Below is a small trained network, with its code and all its weights. Each question gives an input and a class and asks what happens when units are switched off, that is, made to give their printed mean instead of their output.

import numpy as np


def w(rows, s, z=0):
    codes = np.array(rows[::2]) - 128.0
    scale = np.full(codes.shape[1], s)
    scale[-1] = z or s
    return codes * scale


def f(y):
    return np.maximum(y, 0)


def log_softmax(a):
    a = a - a.max(-1, keepdims=True)
    return a - np.log(np.exp(a).sum(-1, keepdims=True))


def net(x, mask):
    res = np.array(x, float).reshape(1, 6) / 4 @ E
    y = f(res @ A[0][:, :-1].T + A[0][:, -1])
    res = res + np.where(mask, y, B[0][:, -1]) @ B[0][:, :-1]
    return log_softmax(res[-1] @ U[:, :-1].T + U[:, -1])


A, B = {}, {}
E = w([
[255,8,36],'x0',
[122,122,127],'x1',
[123,130,127],'x2',
[30,45,51],'x3',
[131,132,131],'x4',
[138,242,2],'x5',
],0.0051)
A[0] = w([
[229,60,140,105],'neuron 0',
[123,93,164,54],'neuron 1',
[132,158,158,58],'neuron 2',
[234,91,100,80],'neuron 3',
[152,180,76,54],'neuron 4',
[145,187,54,38],'neuron 5',
[161,161,150,60],'neuron 6',
[250,213,171,148],'neuron 7',
[129,88,172,60],'neuron 8',
[70,167,191,98],'neuron 9',
[124,92,168,58],'neuron 10',
[117,133,95,1],'neuron 11',
[60,136,121,121],'neuron 12',
[154,178,70,66],'neuron 13',
[203,75,235,106],'neuron 14',
[90,158,160,71],'neuron 15',
[46,88,92,137],'neuron 16',
[195,97,111,45],'neuron 17',
[154,188,77,57],'neuron 18',
[107,146,147,156],'neuron 19',
[176,112,105,51],'neuron 20',
[132,153,97,66],'neuron 21',
[58,120,63,157],'neuron 22',
[122,156,115,123],'neuron 23',
[176,205,167,129],'neuron 24',
[192,80,96,46],'neuron 25',
[180,40,115,54],'neuron 26',
[80,165,152,37],'neuron 27',
[99,157,143,73],'neuron 28',
[185,93,74,40],'neuron 29',
[91,212,62,147],'neuron 30',
[85,67,59,171],'neuron 31',
[106,60,221,41],'neuron 32',
[144,67,77,91],'neuron 33',
[162,110,113,61],'neuron 34',
[159,96,70,73],'neuron 35',
[130,87,200,68],'neuron 36',
[79,148,132,79],'neuron 37',
[188,230,45,151],'neuron 38',
[45,121,130,135],'neuron 39',
],0.011,0.0084)
B[0] = w([
[91,202,103,210],'neuron 0',
[17,88,191,134],'neuron 1',
[139,166,105,135],'neuron 2',
[111,190,137,194],'neuron 3',
[36,130,168,150],'neuron 4',
[42,115,188,154],'neuron 5',
[209,173,91,135],'neuron 6',
[188,123,155,255],'neuron 7',
[36,116,184,141],'neuron 8',
[126,192,70,199],'neuron 9',
[35,104,200,137],'neuron 10',
[226,57,205,128],'neuron 11',
[188,169,92,174],'neuron 12',
[51,118,160,156],'neuron 13',
[112,138,176,209],'neuron 14',
[109,193,90,152],'neuron 15',
[194,162,179,202],'neuron 16',
[119,199,117,149],'neuron 17',
[91,130,158,156],'neuron 18',
[168,151,101,184],'neuron 19',
[103,214,112,139],'neuron 20',
[2,18,185,132],'neuron 21',
[182,118,205,209],'neuron 22',
[121,123,172,151],'neuron 23',
[190,144,102,210],'neuron 24',
[132,204,131,162],'neuron 25',
[115,177,122,177],'neuron 26',
[85,210,55,143],'neuron 27',
[118,173,85,141],'neuron 28',
[106,200,121,159],'neuron 29',
[94,124,191,227],'neuron 30',
[150,171,175,234],'neuron 31',
[42,136,172,174],'neuron 32',
[127,188,148,177],'neuron 33',
[114,173,124,134],'neuron 34',
[133,196,128,161],'neuron 35',
[59,156,166,159],'neuron 36',
[141,204,79,146],'neuron 37',
[80,101,198,255],'neuron 38',
[181,194,123,193],'neuron 39',
],0.0081,0.0063)
U = w([
[124,129,116,254],'0',
[7,99,147,82],'1',
[84,215,8,14],'2',
[143,113,111,246],'3',
[135,112,118,219],'4',
[205,111,138,132],'5',
[167,29,60,20],'6',
],0.012,0.0085)

Each question gives the input, the list of numbers given to net, and the class t.
The units are the neurons (one row each of A and B). Each row of codes is followed by its name. A weight is (code - 128) times the scale printed after its matrix; where a second scale follows, it is the last column's (A, B and U).
mask holds one flag per neuron, in row order. A switched-off neuron (its flag False) gives its mean, the last column of its row in B, instead of its output. The means were averaged over made-up inputs and are rounded, as every weight is.
A unit's drop is (log p(t) with every unit on - log p(t) with that unit switched off) / (log p(t) with every unit on - log p(t) with every unit switched off).
The circuit of an input: a set's keep is (log p(t) with only the set's units on - log p(t) with every unit switched off) / (log p(t) with every unit on - log p(t) with every unit switched off). Starting from the 12 units with the biggest drops (on a tie, the unit counted first), units are removed one at a time, each time the one whose removal leaves the highest keep (on an exact tie, the one counted first), for as long as the keep stays at least 0.8.
units of the circuit, in order: the units of the circuit, biggest drop first
most important unit: the unit with the biggest drop
k most important neurons: the k neurons with the biggest drops, biggest first
drop when u is switched off: that unit's drop, to one decimal
input [-5,-3,1,-3,1,-2], class 2: units of the circuit, in order	[neuron 9; neuron 38]
input [-7,-7,5,-1,-6,-3], class 2: most important unit	neuron 9
input [8,-1,-4,4,7,6], class 2: units of the circuit, in order	[neuron 29; neuron 35]
input [8,-4,-6,-6,7,6], class 2: units of the circuit, in order	[neuron 0; neuron 3]
input [-3,-1,-1,-2,2,5], class 1: units of the circuit, in order	[neuron 38; neuron 30]
input [5,4,-5,7,2,0], class 5: units of the circuit, in order	[neuron 22; neuron 16]
input [4,-4,1,8,-5,2], class 5: units of the circuit, in order	[neuron 22; neuron 16; neuron 31]
input [0,3,-2,5,-4,6], class 1: units of the circuit, in order	[neuron 30; neuron 38]
input [-7,2,-7,-6,1,7], class 1: 4 most important neurons	[neuron 38; neuron 30; neuron 5; neuron 4]
input [-6,-3,6,-5,5,7], class 1: 2 most important neurons	[neuron 38; neuron 30]
input [-7,1,-1,-4,3,-2], class 2: drop when neuron 15 is switched off	0.1
input [7,0,-3,-1,-3,-4], class 2: drop when neuron 0 is switched off	0.2
input [-4,5,-4,7,-2,0], class 5: drop when neuron 22 is switched off	0.2
input [8,-2,-2,-4,2,2], class 2: most important unit	neuron 0
input [8,-5,-4,-7,-6,8], class 1: drop when neuron 18 is switched off	0.1
